Below is a small trained network, with its code and all its weights. Each question gives an input and a class and asks what happens when units are switched off, that is, made to give their printed mean instead of their output.

import numpy as np


def w(rows, s, z=0):
    codes = np.array(rows[::2]) - 128.0
    scale = np.full(codes.shape[1], s)
    scale[-1] = z or s
    return codes * scale


def f(y):
    return y / 2 * (1 + np.tanh(0.7978845608 * (y + 0.044715 * y**3)))


def log_softmax(a):
    a = a - a.max(-1, keepdims=True)
    return a - np.log(np.exp(a).sum(-1, keepdims=True))


def net(x, mask):
    res = np.array(x, float).reshape(1, 7) / 4 @ E
    y = f(res @ A[0][:, :-1].T + A[0][:, -1])
    res = res + np.where(mask, y, B[0][:, -1]) @ B[0][:, :-1]
    return log_softmax(res[-1] @ U[:, :-1].T + U[:, -1])


A, B = {}, {}
E = w([
[183,171,95,63,83,150],'x0',
[59,110,122,111,215,162],'x1',
[58,155,213,149,85,106],'x2',
[140,165,100,232,143,72],'x3',
[85,225,69,85,225,109],'x4',
[38,58,104,75,109,3],'x5',
[222,80,217,80,226,87],'x6',
],0.0066)
A[0] = w([
[147,142,65,112,80,166,114],'neuron 0',
[38,80,56,145,141,136,201],'neuron 1',
[108,39,162,157,111,61,214],'neuron 2',
[208,131,195,122,212,212,126],'neuron 3',
[68,89,51,179,106,87,139],'neuron 4',
[102,191,86,43,82,171,156],'neuron 5',
[112,221,153,227,125,133,134],'neuron 6',
[32,120,68,138,182,133,160],'neuron 7',
[179,179,52,97,190,54,179],'neuron 8',
[129,167,102,185,60,177,134],'neuron 9',
[38,151,92,97,150,95,216],'neuron 10',
[151,243,148,234,75,109,72],'neuron 11',
[164,188,123,55,70,111,94],'neuron 12',
[19,181,85,96,156,131,142],'neuron 13',
[149,157,107,236,163,179,143],'neuron 14',
[210,120,175,102,147,179,160],'neuron 15',
[32,77,254,55,74,113,206],'neuron 16',
[184,142,105,43,56,179,214],'neuron 17',
[129,135,73,209,82,136,157],'neuron 18',
[122,89,158,135,185,187,252],'neuron 19',
],0.0083,0.0028)
B[0] = w([
[201,124,91,146,76,111,166],'neuron 0',
[119,107,141,30,80,175,209],'neuron 1',
[191,79,171,145,125,70,211],'neuron 2',
[117,121,212,35,50,157,254],'neuron 3',
[140,140,175,103,36,176,202],'neuron 4',
[188,95,30,52,128,173,194],'neuron 5',
[60,213,98,198,135,186,199],'neuron 6',
[40,161,151,48,100,202,208],'neuron 7',
[99,22,150,139,213,32,238],'neuron 8',
[186,149,110,206,114,79,195],'neuron 9',
[42,102,145,114,131,171,223],'neuron 10',
[66,158,133,211,160,130,217],'neuron 11',
[128,149,88,133,127,182,170],'neuron 12',
[36,100,92,65,164,239,218],'neuron 13',
[91,226,197,161,77,161,198],'neuron 14',
[127,122,146,8,39,160,221],'neuron 15',
[70,146,254,151,134,72,246],'neuron 16',
[173,120,121,46,40,201,221],'neuron 17',
[164,173,172,207,75,63,192],'neuron 18',
[152,122,185,61,67,138,201],'neuron 19',
],0.0068,0.0064)
U = w([
[71,92,2,116,246,154,3],'0',
[84,133,175,93,59,187,169],'1',
[112,203,112,234,115,111,2],'2',
[103,66,190,152,171,13,208],'3',
[208,46,39,115,94,111,202],'4',
],0.0082,0.0024)

Each question gives the input, the list of numbers given to net, and the class t.
The units are the neurons (one row each of A and B). Each row of codes is followed by its name. A weight is (code - 128) times the scale printed after its matrix; where a second scale follows, it is the last column's (A, B and U).
mask holds one flag per neuron, in row order. A switched-off neuron (its flag False) gives its mean, the last column of its row in B, instead of its output. The means were averaged over made-up inputs and are rounded, as every weight is.
A unit's drop is (log p(t) with every unit on - log p(t) with that unit switched off) / (log p(t) with every unit on - log p(t) with every unit switched off).
The circuit of an input: a set's keep is (log p(t) with only the set's units on - log p(t) with every unit switched off) / (log p(t) with every unit on - log p(t) with every unit switched off). Starting from the 12 units with the biggest drops (on a tie, the unit counted first), units are removed one at a time, each time the one whose removal leaves the highest keep (on an exact tie, the one counted first), for as long as the keep stays at least 0.8.
units of the circuit, in order: the units of the circuit, biggest drop first
unit that matters most: the unit with the biggest drop
k most important neurons: the k neurons with the biggest drops, biggest first
drop when u is switched off: that unit's drop, to one decimal
input [-2,8,-3,8,6,4,5], class 0: unit that matters most : neuron 13
input [0,-7,0,6,-4,8,-4], class 3: units of the circuit, in order : (neuron 2; neuron 17)
input [0,-3,2,-1,3,7,0], class 3: units of the circuit, in order : (neuron 17; neuron 15)
input [-8,6,0,6,-2,6,-1], class 1: 3 most important neurons : (neuron 7; neuron 4; neuron 1)
input [-6,-1,-8,0,3,0,1], class 3: units of the circuit, in order : (neuron 8; neuron 17)
input [0,-2,-7,-5,-2,7,-3], class 4: 2 most important neurons : (neuron 3; neuron 14)
input [-3,0,-6,7,6,-3,-3], class 2: 2 most important neurons : (neuron 14; neuron 18)
input [-3,-4,-6,7,4,-3,5], class 3: drop when neuron 8 is switched off : 0.9
input [-1,-6,5,2,-7,-7,-4], class 2: drop when neuron 17 is switched off : 0.0
input [-8,7,-2,7,6,-2,7], class 1: drop when neuron 17 is switched off : -0.2
input [-3,-2,-3,-6,-1,4,1], class 3: drop when neuron 13 is switched off : 0.1
